Here is a tiny trained network, its code and every weight. The questions are about switching its units off for an input and a class, where a switched-off unit gives its printed mean instead of its output.

import numpy as np


def w(rows, s, z=0):
    codes = np.array(rows[::2]) - 128.0
    scale = np.full(codes.shape[1], s)
    scale[-1] = z or s
    return codes * scale


def norm(h):
    return h / np.sqrt((h * h).mean(-1, keepdims=True) + 1e-5)


def f(y):
    return y / 2 * (1 + np.tanh(0.7978845608 * (y + 0.044715 * y**3)))


def log_softmax(a):
    a = a - a.max(-1, keepdims=True)
    return a - np.log(np.exp(a).sum(-1, keepdims=True))


def net(x, mask):
    res = np.array(x, float).reshape(1, 3) / 4 @ E
    u = 0
    for l in range(2):
        y = f(norm(res) @ A[l][:, :-1].T + A[l][:, -1])
        res = res + np.where(mask[u : u + 6], y, B[l][:, -1]) @ B[l][:, :-1]
        u += 6
    return log_softmax(norm(res)[-1] @ U[:, :-1].T + U[:, -1])


A, B = {}, {}
E = w([
[75,125,142,186,140,76,167,104,2],'x0',
[101,97,58,155,131,154,210,188,157],'x1',
[85,163,80,135,32,129,90,36,189],'x2',
],0.0098)
A[0] = w([
[99,117,139,179,87,34,186,91,121,168],'L0N0',
[175,142,130,110,124,70,110,64,128,3],'L0N1',
[57,99,117,166,139,64,255,119,148,81],'L0N2',
[136,174,125,138,115,119,26,102,126,131],'L0N3',
[110,85,131,97,184,121,59,173,95,43],'L0N4',
[157,39,83,133,108,117,121,127,86,113],'L0N5',
],0.0089,0.0027)
B[0] = w([
[137,143,53,134,111,130,114,185,147,244],'L0N0',
[15,129,229,163,114,134,147,86,40,166],'L0N1',
[2,91,203,146,85,188,122,200,98,254],'L0N2',
[170,186,138,48,187,138,189,104,166,228],'L0N3',
[175,84,110,208,185,93,47,96,145,165],'L0N4',
[244,163,213,62,130,6,166,119,87,144],'L0N5',
],0.0078,0.0053)
A[1] = w([
[134,174,218,128,206,74,93,135,107,5],'L1N0',
[119,85,2,123,101,127,113,100,126,27],'L1N1',
[124,116,154,151,121,150,148,172,203,244],'L1N2',
[90,48,119,118,140,103,201,111,58,86],'L1N3',
[51,159,155,138,222,155,195,102,82,140],'L1N4',
[219,164,144,107,203,167,45,162,82,161],'L1N5',
],0.0079,0.0027)
B[1] = w([
[82,67,162,146,112,74,104,52,86,222],'L1N0',
[142,161,49,189,98,97,65,64,163,152],'L1N1',
[205,111,140,82,135,139,103,150,90,255],'L1N2',
[141,85,136,108,93,209,194,157,144,204],'L1N3',
[128,168,211,105,47,138,151,122,204,242],'L1N4',
[169,49,45,140,134,2,114,123,91,255],'L1N5',
],0.0088,0.0045)
U = w([
[90,115,183,130,95,173,151,160,76,253],'0',
[53,152,102,159,98,158,71,103,107,36],'1',
[145,165,101,77,102,187,92,64,167,180],'2',
[112,172,134,171,163,145,99,90,106,3],'3',
[186,107,117,59,179,121,87,151,154,130],'4',
[84,189,204,66,80,110,112,11,94,98],'5',
[144,73,173,136,147,81,89,58,53,202],'6',
],0.012,0.003)

Each question gives the input, the list of numbers given to net, and the class t.
The units are the neurons (one row each of A and B). Each row of codes is followed by its name. A weight is (code - 128) times the scale printed after its matrix; where a second scale follows, it is the last column's (A, B and U).
mask holds one flag per neuron, layer by layer. A switched-off neuron (its flag False) gives its mean, the last column of its row in B, instead of its output. The means were averaged over made-up inputs and are rounded, as every weight is.
A unit's drop is (log p(t) with every unit on - log p(t) with that unit switched off) / (log p(t) with every unit on - log p(t) with every unit switched off).
The circuit of an input: a set's keep is (log p(t) with only the set's units on - log p(t) with every unit switched off) / (log p(t) with every unit on - log p(t) with every unit switched off). Starting from all 12 units, units are removed one at a time, each time the one whose removal leaves the highest keep (on an exact tie, the one counted first), for as long as the keep stays at least 0.8.
units of the circuit, in order: the units of the circuit, biggest drop first
top k neurons: the k neurons with the biggest drops, biggest first
top k neurons in layer l: the k neurons of layer l with the biggest drops, biggest first
drop of u: that unit's drop, to one decimal
input [-8,-7,-6], class 6: units of the circuit, in order => L1N5, L1N0
input [1,1,3], class 1: top 3 neurons in layer 1 => L1N4, L1N3, L1N1
input [1,-2,0], class 5: top 2 neurons => L0N1, L1N4
input [3,0,6], class 1: units of the circuit, in order => L0N0
input [-4,0,-8], class 6: units of the circuit, in order => L1N5, L0N4, L1N0
input [3,0,5], class 1: top 2 neurons => L0N0, L1N4
input [7,-1,3], class 0: units of the circuit, in order => L0N2, L1N3
input [7,2,8], class 1: top 2 neurons => L0N0, L1N1
input [-4,-2,-7], class 6: drop of L0N1 => -0.1
input [7,0,8], class 1: drop of L0N5 => 0.0
input [7,1,8], class 1: drop of L0N0 => 0.8
input [7,-2,-2], class 0: drop of L1N5 => 0.1
